In the rows, 128 means zero.
Each row is followed by its class.
[164  88 130 131 125 145 108  94 111 156 134 130 135 122 116  78 126 158
 146 121 121 124  93 123  55 201 146 122 113 149 156 140 171 124 140 119
 118 122 167 127  92 123 143 122]
Tik
[172  72 125 127 127 160 111  83 113 157 114 143 132 138 119  97 108 111
 120 121 133 140  97 133  47 183 143 124  92 153 160 128 189 103 128 105
 117 136 173 118 120 106 134  97]
lerer
[178 120 170 118 157 129 148 109 136 161 115  76 126 101 118  95 122  98
 114 162 130 139 164 189 104 142 105 116 169 180 104  78 145 193 100 106
 147 112 113  97 121  80 108 137]
lerer
[197 103 146  96 109  91 102 130 102 154 143 148  96 132 123 146 169 127
 111 142 101 186 117 191 165 129  98 164 113 135 139 137 152 109 126  62
 150 127 118 118 144  98 187 130]
nozek
[188  94 131 121 119  88 108 143  87 134 147 129  89 126 117 133 162 114
 103 141 116 174 104 159 174 109 111 162 119 151 142 138 133 111 101  63
 157 127 133 108 134  96 164 121]
noda
[138 113  95 125 141 163  89 138 141  68  95 140 140 129 107  57 169  99
 136 136 120 126 128 100 131 154 158 126 116 119 137 131  42  83 182  99
 104 127 134 138  81 144  50 159]
noda
[107 110  98 138 113 162  99 122  55 165  97 112 141  95  79 160  91 138
  56 112 118 174 136 164  95  86 109  87 134 159 122 129 170 120  90  53
  64  98 166 111 104 137 165  98]
noda
[154  69 121 127 120 148 106  90 112 161 126 114 122 128 124 102 127 145
 146 120 116 153  93  79  49 197 140 109 101 149 160 114 169 109 131 111
 137 129 158 115 111 113 124 113]
Lel
[153  69  99 111 117 122 164 101 150 152 131 108 117 162 157  55 169 149
 136 110 154 193 112 150 131 184 132 154  82 106 121 131 101 167 169 137
 119 170 166 118 166 150 159 131]
Lel
[166  85 144 115 112 154 110  84 116 151 136 132 131 108 113 101 102 136
 154 111 134 150 102 126  43 192 150  99 115 148 150 123 185 123 137 118
 123 135 164 118 109 102 119 113]
kaz
[128  96 103 151  90 142 131  85  86 159  47 134 170 120 145 145 148 132
  65 153 134 195 112 195 153  70  64 159 177  89 188 126 180 129  97  83
 115 124 193  93 166 104 132  84]
lerer
[153 118  79 110 147 116 147 109 120 126  65 111 100 113 151  36 187 142
 143 158  89 124 106  99  78 131 123  98 140 198 101  13  53 163 106 118
 155 134 132 113 161 114  78 146]
Lel
[141 113 146 132 140 157 155  83  64 147  43 141 106 132 120  44 159  88
  92 170 105 149 103 197  94 123 104 101 226 167 116 110  99 134  65  85
 183 124 114  70 146 103 137  82]
lerer
[188  95 151 108 151  75 110 129  89 120 153 148  89 143 123 163 150 143
 118 142 135 165 107 175 197 120 109 177 138 142 149 124 176  99 105 104
 144 124  96 114 142  97 153 140]
bofeb
[159  94 114 112 121 121 152 103 152 152 138 108 146 145 139  43 165 157
 136 111 161 179 115 176 138 169 129 159 109 114 127 159 108 178 178 151
 110 158 161 137 154 155 166 132]
Tik
[168 106 146 147 133 146 181 151 109 150  85 127  97 169 143  75 139 161
 176 177  60 111 147 170 108 152 118 146 209  93  96 167  77 152 154  89
 110 140 145  83  89 128 120 174]
Tik
[167  73 137 126 123 153 111  90 110 167 128 131 128 142 120  97 115 114
 131 123 137 147  87 121  49 181 144 121 112 151 165 117 205 104 122  98
 121 133 154 112 107 114 142  93]
lerer
[171  83 137 119 113 150 109  82 116 157 142 133 127 117 112  99 101 134
 151 108 132 158  97 129  44 186 152 106 121 147 145 123 182 119 149 126
 131 138 159 121 115 106 121 107]
kaz
[163  89 146 122 125 159 114  81 114 160 143 119 128 121 117  75 129 156
 149 128 130 130  96 128  56 196 139 119 130 148 155 146 192 120 130 107
 122 124 154 129  95 121 148 115]
Tik
[192  89 151 109 143  67 114 134  90 123 131 142 100 127 119 134 149 138
 122 135 136 164 110 174 191 123 101 169 141 138 154 134 151 111 126 101
 143 135 112 115 144  99 143 137]
bofeb
[162  65 103 120 123 124 157 117 137 159 140 116 123 140 132  20 156 129
 131 109 154 195 109 172 137 160 143 153  88 123 127 142 112 163 171 120
  99 171 167 123 155 147 148 119]
noda
[129 110  96 126 151 159  89 144 136  72 100 147 145 125 102  49 170  95
 138 131 123 122 134 105 129 164 155 118 115 112 139 131  32  82 172  99
 100 120 133 137  63 147  49 165]
noda
[167  72 107 100 114 120 152 106 146 148 130 109 120 164 148  54 144 142
 143 102 156 205 107 160 138 168 122 160 109 121 146 110 135 164 188 152
 100 174 163 130 149 143 159 133]
tula
[175  94 118 111 122  67 103 131  88 144 142 144  85 150 141 131 166 139
 114 141 107 153 112 150 167 136 103 164 110 134 145 118 119 108 116  91
 162 119 123 116 147 107 168 136]
Lel
[177  93 133 112 122  85 110 116  94 124 137 132  91 161 136 154 164 137
 111 148 118 172 116 160 170 134 100 168 114 129 140 120 134 110 112  92
 166 126 123 106 150 104 155 126]
Lel
[167  69 129 126 113 156 112  91 121 162 122 129 132 140 116 103 118 109
 124 130 133 149  89 141  46 184 142 131 102 144 162 128 207 100 130  99
 120 138 178 110 109 117 128  94]
lerer
[152 112  96 115 134 147  79 133 156  78 101 151 145 127 130  80 160 105
 156 135 131 111 130  93 140 157 162 128 131 102 126 127  42  76 180 110
  98 127 107 150  97 149  49 177]
nopi
[171  68 107 117 113 120 157 103 153 160 118 116 130 139 157  44 151 142
 138 107 156 170 116 161 137 170 136 163  89 115 121 136 118 168 181 135
 104 180 151 135 173 155 147 126]
nopi
[164  84 118  98  99 132 154 108 164 162 131 122 136 136 135  53 159 140
 133 110 149 196 121 179 120 161 122 153  85 109 129 134 116 161 180 122
 107 174 157 139 177 155 166 128]
nozek
[193  96 131 116 135  97 104 125  93 135 123 154 111 149 124 155 164  92
  88 141 130 158 115 173 167 124 103 171 123 141 144 125 133  99 105  82
 161 121 121 116 139  92 163 114]
lerer
[171  72 129 138 111 153 100  88 120 155 126 127 125 108 135  87 108 133
 143 114 120 132  96 103  60 195 156 120 100 159 152 121 180 117 130 111
 124 130 150 126 112 114 124 117]
nopi
[158  83 138 119 107 168 112  98 129 168 132 139 130 125 118  97 128 137
 143 119 119 169  99 118  43 192 148 111  79 159 150 122 179 110 134 105
 117 139 164 118 117 111 146 118]
nozek
[138 119 110  99 123 159  88 142 156  80 100 159 151 140 101  80 170 108
 150 141 118 144 143 106 109 157 147 112 108  99 133 139  44  70 174  97
 101 128 119 140  96 151  60 168]
nozek
[151 139 151 123 115 153 111 116 128 138 110 127 125 143 143  76 117 104
 169 145  83 182 138 109  96 168 107 110 173 171 129 110 109 133 148 136
 129 130 136 125  63 109 127 141]
tula
[138 136 101 110 139 147  80 138 159  68 104 139 154 133 115  70 177 126
 150 140 119 106 132 111 135 163 145 128 137 110 135 155  41  87 185 119
 102 112 126 154  73 156  59 182]
Tik
[152 110  99 118 134 152  88 129 162  70  95 148 146 132 126  88 162 105
 152 137 135 114 135  91 133 156 162 128 119 110 125 118  41  82 177 109
 104 129 115 145  94 146  44 172]
nopi
[152  70 136 132 115 147 108  93 108 153 130 119 128 141 127  90 126 137
 151 124 118 159  97 100  49 213 148 121  90 138 150 119 170 115 144 119
 133 133 165 101 105 113 116 107]
Lel
[139 108  94  99 139 152  87 138 148  67  86 146 137 147 108  81 156 106
 146 134 124 127 131 110 130 168 141 131 130 107 149 116  46  79 188 122
 104 129 128 138  74 150  52 178]
tula
[121 105 106 130  84 164 125  81 105 158 121 117 116 104 153 147 118 153
 156 127 105 174 111 144 138  94 126  93 104 112 152 144 213 145 147  46
  90 108 177 103 103  76 165  84]
Lel
[156 106 139 115 150 136 155 118  92 171 117 138  85 141 127  79 154 134
 186 151 108 183  91 159 121 144 131 141 162 160 120 117 114 148 123  97
 126 166 135  73 133  89 164 137]
bofeb
[167  87 113 101 100 127 155 105 161 161 131 117 129 153 140  48 162 151
 123 109 147 200 123 174 121 170 129 150  86 118 126 121 129 164 187 130
 100 171 152 140 175 159 177 130]
nozek
[195 112 144  98 120 141 153 114  97 152  69 140 102 115 124  94 166 104
 134 162 118 179 138 166 122 132 120  92 151 203  82 116  82 148  94  49
 147 147 141  80 160  33 135 111]
kaz
[135 116  91  96 141 149  89 135 152  68  98 144 140 147 114  78 154 101
 148 131 134 122 130 107 131 165 141 124 140 103 150 116  44  77 178 119
  99 127 132 142  76 147  63 183]
tula
[152 136 132 144 117  93 130 129 109 151  52 128 112 103 125  63 173 162
 103 161 107 123 134 177 170 121  99 130 167 180 144 131  52 180 162 101
 156 126 160  92 113 103 154 156]
Tik
[193 117 134 109 123  79  98 133  85 136 142 129  96 131 129 130 177 142
 117 139 118 157  99 174 182 117  95 172 143 143 141 145 126 120 108  72
 153 118 121 124 140  96 182 131]
Tik
[204 138 141 135 121 142 140  95 115 119 122 124  51  72 127  92 121 126
 135 139 139 131 122 161  97 106 122 115 164 149  73  64  57 169 154  98
 166 149 137 114 134  87 114 140]
kaz
[204  95 131 109 135  71  95 127 106 145 139 149 106 130 151 147 159 129
 129 142 123 157 109 143 175 112 111 174 116 135 143 126 142 106 104  74
 145 129 104 127 147 106 141 139]
nopi
[194 114 143 102 135  79 100 109  98 135 144 161  98 130 131 148 148 135
 105 139 136 159 121 194 165 130 108 165 121 132 143 132 138 119 102  90
 158 120 122 115 149  89 149 139]
kaz
[203  93 137 109 123  76  96 122 100 139 138 140  91 113 150 138 153 130
 121 134 121 157 102 153 191 124 107 159 128 136 144 145 154 112  98  75
 148 125  99 130 147 100 156 135]
nopi
[158 151 138 132 152 154 127  88 100 136  36 119 124  84 156 130 144 116
 155 124  92 143  86 110 131 113 126 101 134 205 101 102 105 182 127  76
 148 159 127 103 130  75 155 105]
nopi
[151  76  98 123 122 118 156  99 149 161 127 117 123 168 157  56 172 154
 139 116 153 200 117 132 128 172 131 157  82 102 127 132  93 164 182 143
 125 169 161 117 159 153 153 127]
Lel
[186  94 140 108 133  60 103 134  86 118 145 148 105 130 121 147 155 141
 120 138 133 164 103 172 191 113 109 181 140 124 160 125 160 104 127 110
 149 126 114 115 154 101 145 137]
bofeb
[168  68 126 121 121 159 115  84 117 166 126 135 134 136 113  89 110 108
 132 129 132 141  94 141  46 192 143 120 113 145 160 122 204 103 124 106
 114 135 163 119 114 116 132  95]
lerer
[167  87 118 108 116 127 161  91 155 157 135 126 132 137 152  54 138 145
 137  95 165 186 123 184 134 170 133 149 104 109 120 143 121 180 183 146
 113 170 155 135 172 139 153 127]
kaz
[157 113 135 162 143 158 144 110 155 160 111 112  55 127 139  82 116 126
 127 143 116 171 104 171 111  87 105 158 103 167 119 129 115 165 125 113
 173 156 125  98 119 130  90 116]
lerer
[175  63  98 111 128 134 160 100 148 160 122 124 140 169 140  57 154 116
 116 106 171 191 117 182 129 155 127 171  93 104 132 121 120 158 164 122
 103 167 154 129 174 146 153 108]
lerer
[158  71 108 132 131 144 167 103 134 148 130 113 125 154 140  22 155 136
 120 103 148 188 124 161 122 163 144 157  86 123 125 137 110 170 173 122
 105 163 167 123 146 149 160 119]
noda
[150  74 122 146 117 168 160 128  46 167  77  92 143  63 124 144 168 157
  97 143  92 146 129 167 111 114 108 143 139  98  91  41 224 173 165  73
  89 128 146 100 125 115 120  82]
noda
[126 114  89 112 128 144  88 135 146  68  95 140 138 146 128  76 172 113
 144 137 126 124 127  91 128 168 152 115 122  95 127 123  28  76 178 111
 109 120 128 133  95 153  48 171]
Lel
[160  94 146 139  89 167 153 135  87 151  79 115  98  94 123  78 133  84
 131 140 119 144  81 176  91 152 121 134 152 149  92  80  83 166 123  93
 152 166 154  78 149 103 140  95]
lerer
[188  89 138 113 144  91 105 126  81 137 141 148  93 137 116 112 162 124
 112 142 107 163 112 163 162 123 107 170 115 153 154 123 130 111 105  76
 155 128 119 115 127 106 160 129]
noda
[128 102  92 147 127 147 148 140 145 175  61 105  74  94 122  69 114 122
 148 128  96  96  83 179 132 148  93 136 152 170 144  97  82 165 176 102
 137 177 161 111  92 138 116 144]
tula
[192  94 114 110 122  76 107 127 104 124 132 127  83 139 145 150 182 132
 107 143 114 171 102 148 178 137 105 163 107 141 128 115 122 111 117  90
 166 129 131 114 151  99 146 137]
Lel
[115 127 143 141 110 196 110  90 135 153 132 100 144 123 126 164 113 142
  95 170 170 198 126 152 101  76 120 142 101 135 145 136 206 119  69  32
  81 117 168  88 113 120  96 103]
noda
[187 107 152  90 127  72 114 122  99 141 161 149  99 121 115 153 155 125
 126 139 152 167 121 181 161 109 101 145 140 132 134 130 135 117 114  99
 162 136 126 115 146  90 153 131]
kaz
[137 127 113 100 114 156  87 142 166  83 107 155 145 131 110  79 171 111
 138 139 130 136 141 125 123 155 144 122 106 106 127 130  49  75 188 108
  99 133 128 148 105 152  70 173]
nozek
[167  67 121 122 122 139 104  96 119 167 132 123 133 110 125  86 117 126
 151 115 130 136  92 105  60 189 157 108 102 165 150 127 189 109 126 116
 118 137 152 126 120 111 119 112]
nopi
[144 150  92 189  91 160  92 111 109 124  83  95 188  79 154 133  94 128
  82 114 123 203 138 125 131 103 126 115  93 157 127  65 147 181 133  82
  50  91 200 122 108  76 100 107]
noda
[190  94 140 104 142  95 109 121 104 148 128 145 103 145 132 142 166 101
  95 135 134 172 107 185 168 108  98 177 129 144 147 132 128 113 102  76
 165 128 120 110 147 103 172 128]
lerer
[158  87 118 107 123 122 161 107 145 160 131 106 145 139 141  42 161 160
 145 109 160 158 112 178 145 170 122 162 110 111 133 152 112 184 170 131
 101 164 154 138 163 149 172 129]
Tik
[169  89 132  97 116 129 161  90 152 140 132 131 129 137 144  52 148 142
 144 104 171 195 132 186 133 161 132 139 107 111 116 134 109 176 181 135
 109 168 156 127 154 133 145 130]
kaz
[142 109 104 118 142 157  88 142 143  68 108 147 141 127 108  60 167  98
 145 135 126 131 130 101 138 151 158 122 123 112 137 137  46  77 184 101
  98 125 130 141  72 147  49 166]
noda
[195 106 151  95 110  80 101 137 112 141 142 156 101 131 130 146 174 129
 107 147 123 189 113 175 168 117  94 163 102 136 143 138 141  99 108  70
 152 134 121 122 151 109 167 137]
nozek
[140 110 119 160 127 157 171 112 128 158  49 107  89  86 138 102 166 126
 118 168  82  77 106 183 136 187 107 141 142 153  94 109 143 167 148 112
 161 173 130 108 113 142 123 109]
nopi
[171  74 122  93 124 128 169  92 151 153 130 129 140 133 139  65 145 139
 145  95 178 187 124 180 129 168 134 134 109 111 121 135 109 177 170 136
 109 175 159 128 173 130 154 129]
kaz
[190 141 136  84 160 120 141  78 155 167  86  91  99 115 107  67 152 124
 116 148 133 182 128 201  78 145 150 122 129 175  77 161  68 206 145  57
 172 155 139  68 161 114 133 138]
kaz
[121  73  42 158 127 185 115 102  65 143 106 151 120  93 125 119 137 129
  95 108 131 144  85 125  99  98 113 126  89  66 161 122 183  87  78  89
  95 110 150 135 145 109 101  67]
lerer
[167  65 111 111 117 140 162 103 150 157 116 115 138 150 139  56 149 116
 111 109 177 176 113 181 130 163 130 161 103 106 131 128 127 159 168 129
 103 171 158 126 177 146 153 113]
lerer
